Below are the code and all the weights of a small trained network. Each question names an input and a class and asks about switching units off, where a switched-off unit gives its printed mean instead of its output.

import numpy as np


def w(rows, s, z=0):
    codes = np.array(rows[::2]) - 128.0
    scale = np.full(codes.shape[1], s)
    scale[-1] = z or s
    return codes * scale


def f(y):
    return np.maximum(y, 0)


def log_softmax(a):
    a = a - a.max(-1, keepdims=True)
    return a - np.log(np.exp(a).sum(-1, keepdims=True))


def net(x, mask):
    res = np.array(x, float).reshape(1, 4) / 4 @ E
    y = f(res @ A[0][:, :-1].T + A[0][:, -1])
    res = res + np.where(mask, y, B[0][:, -1]) @ B[0][:, :-1]
    return log_softmax(res[-1] @ U[:, :-1].T + U[:, -1])


A, B = {}, {}
E = w([
[47,72,114,170],'x0',
[127,127,128,128],'x1',
[66,135,148,54],'x2',
[124,151,249,163],'x3',
],0.015)
A[0] = w([
[98,126,133,73,213],'neuron 1',
[144,146,159,90,120],'neuron 2',
[49,33,138,174,184],'neuron 3',
[158,111,154,69,147],'neuron 4',
[124,83,73,127,125],'neuron 5',
[86,134,208,91,101],'neuron 6',
[174,87,55,165,172],'neuron 7',
[159,82,55,154,152],'neuron 8',
[98,120,93,55,128],'neuron 9',
[97,134,88,67,138],'neuron 10',
[207,238,209,111,167],'neuron 11',
[174,129,179,216,154],'neuron 12',
[190,196,188,197,134],'neuron 13',
[137,119,55,112,221],'neuron 14',
[222,221,107,72,254],'neuron 15',
[84,111,96,8,137],'neuron 16',
[236,201,125,93,202],'neuron 17',
[78,138,238,132,93],'neuron 18',
[84,145,205,100,90],'neuron 19',
[166,129,163,215,141],'neuron 20',
[203,144,85,67,179],'neuron 21',
[69,48,125,173,192],'neuron 22',
],0.011,0.0062)
B[0] = w([
[169,179,88,78,185],'neuron 1',
[148,164,160,119,162],'neuron 2',
[68,55,63,179,217],'neuron 3',
[173,202,141,95,165],'neuron 4',
[154,93,150,96,177],'neuron 5',
[205,191,105,192,184],'neuron 6',
[223,40,79,203,202],'neuron 7',
[170,83,106,140,196],'neuron 8',
[85,127,121,75,183],'neuron 9',
[122,114,143,53,182],'neuron 10',
[108,182,186,111,250],'neuron 11',
[26,126,175,125,211],'neuron 12',
[65,165,161,114,220],'neuron 13',
[159,76,56,118,208],'neuron 14',
[128,253,64,132,249],'neuron 15',
[99,134,133,45,210],'neuron 16',
[100,196,111,130,233],'neuron 17',
[176,171,102,252,206],'neuron 18',
[220,172,94,213,182],'neuron 19',
[38,92,176,126,198],'neuron 20',
[130,197,1,156,203],'neuron 21',
[104,53,96,145,207],'neuron 22',
],0.008,0.014)
U = w([
[181,167,47,229,255],'0',
[217,37,109,176,76],'1',
[57,180,198,110,141],'2',
[72,82,197,189,39],'3',
[149,160,94,44,54],'4',
[82,55,129,40,226],'5',
[255,192,187,151,56],'6',
],0.0089,0.0031)

Each question gives the input, the list of numbers given to net, and the class t.
The units are the neurons (one row each of A and B). Each row of codes is followed by its name. A weight is (code - 128) times the scale printed after its matrix; where a second scale follows, it is the last column's (A, B and U).
mask holds one flag per neuron, in row order. A switched-off neuron (its flag False) gives its mean, the last column of its row in B, instead of its output. The means were averaged over made-up inputs and are rounded, as every weight is.
A unit's drop is (log p(t) with every unit on - log p(t) with that unit switched off) / (log p(t) with every unit on - log p(t) with every unit switched off).
The circuit of an input: a set's keep is (log p(t) with only the set's units on - log p(t) with every unit switched off) / (log p(t) with every unit on - log p(t) with every unit switched off). Starting from the 12 units with the biggest drops (on a tie, the unit counted first), units are removed one at a time, each time the one whose removal leaves the highest keep (on an exact tie, the one counted first), for as long as the keep stays at least 0.8.
circuit, biggest first: the units of the circuit, biggest drop first
most important unit: the unit with the biggest drop
top k neurons: the k neurons with the biggest drops, biggest first
drop of u: that unit's drop, to one decimal
input [-5,-3,0,7], class 2: most important unit	neuron 13
input [7,-1,0,1], class 3: circuit, biggest first	[neuron 15; neuron 21]
input [2,-3,1,-6], class 5: circuit, biggest first	[neuron 18; neuron 15]
input [3,1,0,5], class 3: circuit, biggest first	[neuron 15; neuron 21]
input [-8,8,0,8], class 2: top 2 neurons	[neuron 13; neuron 12]
input [3,1,2,7], class 0: top 2 neurons	[neuron 18; neuron 19]
input [7,-2,5,0], class 5: top 4 neurons	[neuron 15; neuron 7; neuron 16; neuron 21]
input [-4,-3,0,8], class 2: top 3 neurons	[neuron 13; neuron 12; neuron 20]
input [-3,-3,2,-7], class 4: drop of neuron 16	0.2
input [4,8,-1,-6], class 1: drop of neuron 11	0.0
input [-7,-3,4,2], class 6: drop of neuron 3	0.1
